Below is a small trained network, with its code and all its weights. Each question gives an input and a target symbol and asks what happens when units are switched off, that is, made to give their printed mean instead of their output.

import numpy as np


def w(rows, s, z=0):
    codes = np.array(rows[::2]) - 128.0
    scale = np.full(codes.shape[1], s)
    scale[-1] = z or s
    return codes * scale


def f(y):
    return y / 2 * (1 + np.tanh(0.7978845608 * (y + 0.044715 * y**3)))


def softmax(a):
    e = np.exp(a - a.max(-1, keepdims=True))
    return e / e.sum(-1, keepdims=True)


def log_softmax(a):
    a = a - a.max(-1, keepdims=True)
    return a - np.log(np.exp(a).sum(-1, keepdims=True))


def net(x, mask):
    ids = ['βδεθλξπτ'.index(c) for c in x.split()]
    T = len(ids)
    res = E[ids] + P[:T]
    u = 0
    for l in range(2):
        q, k, v = (res @ M[l].T for M in (Q, K, V))
        z = softmax(np.where(np.tri(T) > 0, q @ k.T / 4**0.5, -1e9)) @ v
        res = res + np.where(mask[u], z, O[l][:, -1]) @ O[l][:, :-1]
        u += 1
        y = f(res @ A[l][:, :-1].T + A[l][:, -1])
        res = res + np.where(mask[u : u + 16], y, B[l][:, -1]) @ B[l][:, :-1]
        u += 16
    return log_softmax(res[-1] @ U[:, :-1].T + U[:, -1])


Q, K, V, O, A, B = {}, {}, {}, {}, {}, {}
E = w([
[77,155,172,108,141,255,86,86,85],'β',
[74,152,115,78,207,116,159,209,163],'δ',
[85,221,129,142,78,128,101,118,203],'ε',
[173,165,87,34,176,71,68,88,153],'θ',
[145,132,188,46,184,181,97,171,66],'λ',
[211,181,161,87,58,104,139,61,14],'ξ',
[135,185,204,127,70,158,182,196,95],'π',
[65,182,87,163,147,112,196,95,75],'τ',
],0.0088)
P = w([
[207,240,52,142,105,199,107,179,36],'0',
[88,145,134,61,31,90,98,203,60],'1',
[125,254,63,115,188,167,105,116,55],'2',
[111,123,150,78,63,97,124,173,97],'3',
[112,238,67,96,204,179,120,82,87],'4',
[122,106,163,92,92,101,146,150,128],'5',
[117,243,86,88,215,186,131,74,116],'6',
[126,88,182,99,116,101,163,119,150],'7',
[115,231,84,90,244,199,130,75,141],'8',
[121,73,193,112,142,98,183,88,177],'9',
[129,233,94,88,241,222,157,92,164],'10',
[100,50,250,140,143,95,169,45,156],'11',
[117,224,96,116,230,210,92,141,136],'12',
[109,73,221,156,144,86,133,76,157],'13',
],0.0077)
Q[0] = w([
[129,185,113,157,158,166,114,144,124],'L0H1',
[122,34,99,167,97,95,117,154,149],'L0H1',
[127,250,161,83,190,170,158,108,116],'L0H1',
[137,112,95,165,120,138,75,167,108],'L0H1',
],0.014)
K[0] = w([
[158,26,211,170,91,32,141,103,96],'L0H1',
[151,254,32,96,85,146,75,198,51],'L0H1',
[143,6,224,167,156,102,178,39,215],'L0H1',
[102,146,124,175,80,79,75,169,16],'L0H1',
],0.0072)
V[0] = w([
[182,146,62,146,118,34,184,97,159],'L0H1',
[176,171,192,152,23,149,123,69,2],'L0H1',
[89,146,67,104,193,108,84,15,133],'L0H1',
[164,178,99,85,124,108,72,105,87],'L0H1',
],0.0069)
O[0] = w([
[179,204,228,189,216,13,88,152,104,66],'L0H1',
[175,142,172,83,169,168,238,80,180,190],'L0H1',
[3,200,178,71,122,64,86,66,65,181],'L0H1',
[104,194,163,85,117,117,153,150,157,254],'L0H1',
],0.0062,0.003)
A[0] = w([
[147,170,79,94,157,178,170,118,133,142],'L0N1',
[145,158,90,123,161,218,162,79,180,155],'L0N2',
[126,139,134,93,102,110,103,114,51,158],'L0N3',
[176,160,106,142,228,110,144,84,172,143],'L0N4',
[108,151,89,156,183,97,141,97,131,137],'L0N5',
[149,140,143,125,119,119,136,123,109,120],'L0N6',
[94,204,92,120,134,132,143,142,86,203],'L0N7',
[114,173,124,106,149,139,122,140,82,190],'L0N8',
[65,128,155,135,61,152,62,117,174,194],'L0N9',
[175,153,2,185,165,159,93,165,128,165],'L0N10',
[147,120,136,64,122,131,108,179,152,254],'L0N11',
[117,135,173,118,62,72,128,131,132,150],'L0N12',
[106,164,128,88,152,113,96,152,121,196],'L0N13',
[63,150,166,140,126,115,191,203,160,218],'L0N14',
[109,74,150,144,87,120,188,152,124,192],'L0N15',
[149,114,158,81,82,57,113,137,161,173],'L0N16',
],0.0085,0.0042)
B[0] = w([
[116,203,94,109,137,197,188,81,140,231],'L0N1',
[113,153,108,142,105,170,253,70,162,227],'L0N2',
[160,138,89,90,117,116,127,89,48,184],'L0N3',
[137,141,239,117,108,185,182,134,120,188],'L0N4',
[92,120,179,134,83,150,105,179,76,155],'L0N5',
[149,154,129,140,122,128,129,121,117,134],'L0N6',
[72,210,93,99,102,141,123,163,101,253],'L0N7',
[109,206,109,73,132,146,127,156,90,230],'L0N8',
[83,133,144,112,51,211,107,112,206,165],'L0N9',
[230,58,81,181,31,230,117,154,139,163],'L0N10',
[201,104,99,66,169,111,168,158,169,220],'L0N11',
[147,118,111,137,86,77,185,89,169,157],'L0N12',
[109,179,94,65,169,108,128,139,131,228],'L0N13',
[61,129,151,84,111,100,174,225,161,196],'L0N14',
[81,155,199,152,92,106,193,232,60,139],'L0N15',
[219,97,103,111,145,69,183,110,182,168],'L0N16',
],0.0057,0.0067)
Q[1] = w([
[54,45,130,152,221,114,95,199,181],'L1H1',
[46,192,108,72,175,179,140,141,146],'L1H1',
[178,91,53,130,227,60,45,59,172],'L1H1',
[87,218,70,1,184,110,130,63,172],'L1H1',
],0.0078)
K[1] = w([
[153,133,2,150,75,155,54,164,101],'L1H1',
[119,72,128,165,133,107,65,120,117],'L1H1',
[87,201,124,66,117,122,84,158,98],'L1H1',
[83,122,187,150,146,115,50,116,111],'L1H1',
],0.0097)
V[1] = w([
[59,136,140,190,113,167,143,96,98],'L1H1',
[117,122,147,85,223,168,151,147,168],'L1H1',
[192,79,112,111,171,151,94,69,43],'L1H1',
[84,111,133,112,171,104,182,178,2],'L1H1',
],0.0071)
O[1] = w([
[79,145,105,160,233,149,184,78,117,67],'L1H1',
[81,66,101,82,148,161,62,183,152,217],'L1H1',
[112,123,149,15,65,182,144,48,30,2],'L1H1',
[101,12,189,137,165,117,191,176,3,188],'L1H1',
],0.0071,0.008)
A[1] = w([
[77,182,98,143,152,147,175,6,109,2],'L1N1',
[166,212,160,109,196,141,111,142,122,95],'L1N2',
[142,150,148,131,132,159,160,143,148,134],'L1N3',
[166,105,208,126,125,86,204,116,140,173],'L1N4',
[69,57,85,131,160,110,116,161,163,107],'L1N5',
[156,116,144,96,97,149,146,109,68,167],'L1N6',
[103,134,159,135,233,87,165,129,42,147],'L1N7',
[132,152,46,76,146,131,135,75,127,146],'L1N8',
[92,64,150,53,112,128,184,79,109,164],'L1N9',
[29,153,141,65,145,131,88,153,62,181],'L1N10',
[140,12,124,163,147,78,133,169,168,112],'L1N11',
[61,112,195,156,100,84,77,137,96,187],'L1N12',
[113,207,45,218,113,103,73,142,170,189],'L1N13',
[153,124,63,126,71,85,183,124,155,135],'L1N14',
[139,158,53,254,218,188,138,130,174,148],'L1N15',
[145,196,88,139,244,29,128,151,160,120],'L1N16',
],0.0067,0.0045)
B[1] = w([
[181,153,172,33,243,29,114,189,132,173],'L1N1',
[120,157,155,190,90,102,113,153,82,201],'L1N2',
[134,132,149,148,101,123,141,108,131,184],'L1N3',
[204,111,167,174,110,108,182,134,144,172],'L1N4',
[102,163,135,84,81,205,80,153,94,164],'L1N5',
[128,93,102,171,105,174,111,130,124,155],'L1N6',
[74,87,107,186,172,139,144,146,59,172],'L1N7',
[97,143,122,104,122,153,130,93,149,202],'L1N8',
[162,89,103,154,95,179,111,133,168,183],'L1N9',
[139,69,82,123,84,94,129,131,83,254],'L1N10',
[88,253,225,88,48,174,93,123,62,161],'L1N11',
[135,165,123,55,166,70,109,123,188,147],'L1N12',
[202,108,99,178,170,160,60,190,113,185],'L1N13',
[94,110,91,116,140,79,172,64,160,159],'L1N14',
[185,86,113,123,79,11,133,129,112,216],'L1N15',
[55,181,103,201,117,152,125,38,152,213],'L1N16',
],0.0066,0.009)
U = w([
[124,107,88,21,184,17,126,114,179,123],'β',
[221,34,113,101,190,161,54,235,106,203],'δ',
[141,182,111,200,145,129,92,105,174,94],'ε',
[75,207,155,85,67,153,62,139,66,24],'θ',
[51,84,62,138,80,248,157,51,156,189],'λ',
[160,186,253,134,127,145,152,139,123,70],'ξ',
[198,33,123,162,70,63,182,96,123,252],'π',
[84,108,114,201,188,122,164,131,75,72],'τ',
],0.0048,0.0016)

Each question gives the input, a string of symbols that net reads in full, and the target symbol t.
The units are the heads (4 rows each of Q, K, V and O) and the neurons (one row each of A and B). Each row of codes is followed by its name. A weight is (code - 128) times the scale printed after its matrix; where a second scale follows, it is the last column's (O, A, B and U).
mask holds one flag per unit, layer by layer, with each layer's heads first. A switched-off unit (its flag False) gives its mean, the last column of its rows in O or B, instead of its output. The means were averaged over made-up inputs and are rounded, as every weight is.
A unit's drop is (log p(t) with every unit on - log p(t) with that unit switched off) / (log p(t) with every unit on - log p(t) with every unit switched off).
The circuit of an input: a set's keep is (log p(t) with only the set's units on - log p(t) with every unit switched off) / (log p(t) with every unit on - log p(t) with every unit switched off). Starting from the 12 units with the biggest drops (on a tie, the unit counted first), units are removed one at a time, each time the one whose removal leaves the highest keep (on an exact tie, the one counted first), for as long as the keep stays at least 0.8.
circuit, biggest first: the units of the circuit, biggest drop first
most important unit: the unit with the biggest drop
top k neurons: the k neurons with the biggest drops, biggest first
k most important neurons of layer l: the k neurons of layer l with the biggest drops, biggest first
drop when u is switched off: that unit's drop, to one decimal
input ξ θ δ ξ δ θ ξ δ θ τ, target τ: circuit, biggest first => [L1H1 L1N7 L0H1]
input λ θ λ λ ξ β λ τ δ δ ε, target δ: circuit, biggest first => [L0H1 L1N13 L0N10 L1N16]
input δ ξ ξ, target ξ: top neuron => [L1N1]
input π ξ ε ξ λ β δ δ ξ τ, target τ: circuit, biggest first => [L1H1 L1N7 L0N15]
input δ θ τ τ β ε λ ε θ δ λ, target δ: top 2 neurons => [L0N10 L1N13]
input δ β ξ θ ε λ ξ θ, target ε: top 2 neurons => [L0N16 L1N16]
input ξ θ θ θ δ ε δ β ξ ξ θ, target ξ: top 2 neurons => [L0N4 L1N1]
input θ τ π τ τ π λ, target π: top 3 neurons => [L1N15 L0N2 L0N1]
input ε δ δ θ θ θ θ β λ δ θ ε τ, target ε: top 2 neurons => [L0N9 L1N16]
input ξ δ β δ, target λ: 2 most important neurons of layer 0 => [L0N14 L0N10]
input ξ θ ε ε ξ λ ε, target λ: top 2 neurons => [L0N7 L0N2]
input δ τ θ τ ε τ λ ε λ, target ε: top 3 neurons => [L0N7 L0N8 L1N16]
input δ θ δ θ, target θ: 3 most important neurons of layer 1 => [L1N11 L1N5 L1N16]
input ξ τ δ π δ θ θ θ β β ε, target β: most important unit => L1N1
input ξ π θ ξ δ β ε π ε, target π: top 2 neurons => [L1N15 L0N2]
input β π θ π τ π λ β ξ π τ, target π: top 2 neurons => [L1N15 L0N10]
input λ ξ ε β π θ β, target θ: top 2 neurons => [L0N7 L0N8]
input λ θ β ξ π θ δ ε θ π δ δ τ π, target θ: top 2 neurons => [L1N11 L0N2]
input λ θ τ β τ τ τ ξ λ π π δ θ ε, target ε: 2 most important neurons of layer 1 => [L1N13 L1N10]
input θ θ θ δ β ξ θ β β β ξ, target β: 2 most important neurons of layer 1 => [L1N1 L1N15]
input λ δ τ τ δ π, target ξ: 4 most important neurons of layer 1 => [L1N11 L1N4 L1N10 L1N15]
input ξ δ θ τ β λ δ, target λ: top 2 neurons => [L0N7 L0N2]
input ξ θ ε λ θ ξ δ β δ, target β: 2 most important neurons of layer 0 => [L0N2 L0N1]
input δ β π ε ξ θ ε, target θ: top neuron => [L0N7]
input θ δ δ ξ θ β δ τ π π, target ξ: 2 most important neurons of layer 0 => [L0N15 L0N14]
input ε θ θ δ, target θ: 3 most important neurons of layer 1 => [L1N11 L1N5 L1N16]
input β β δ τ τ τ π ξ τ θ τ τ ε, target τ: most important neuron of layer 0 => [L0N11]
input β θ θ δ θ ξ ε δ θ ξ, target ε: drop when L0N14 is switched off => 0.2
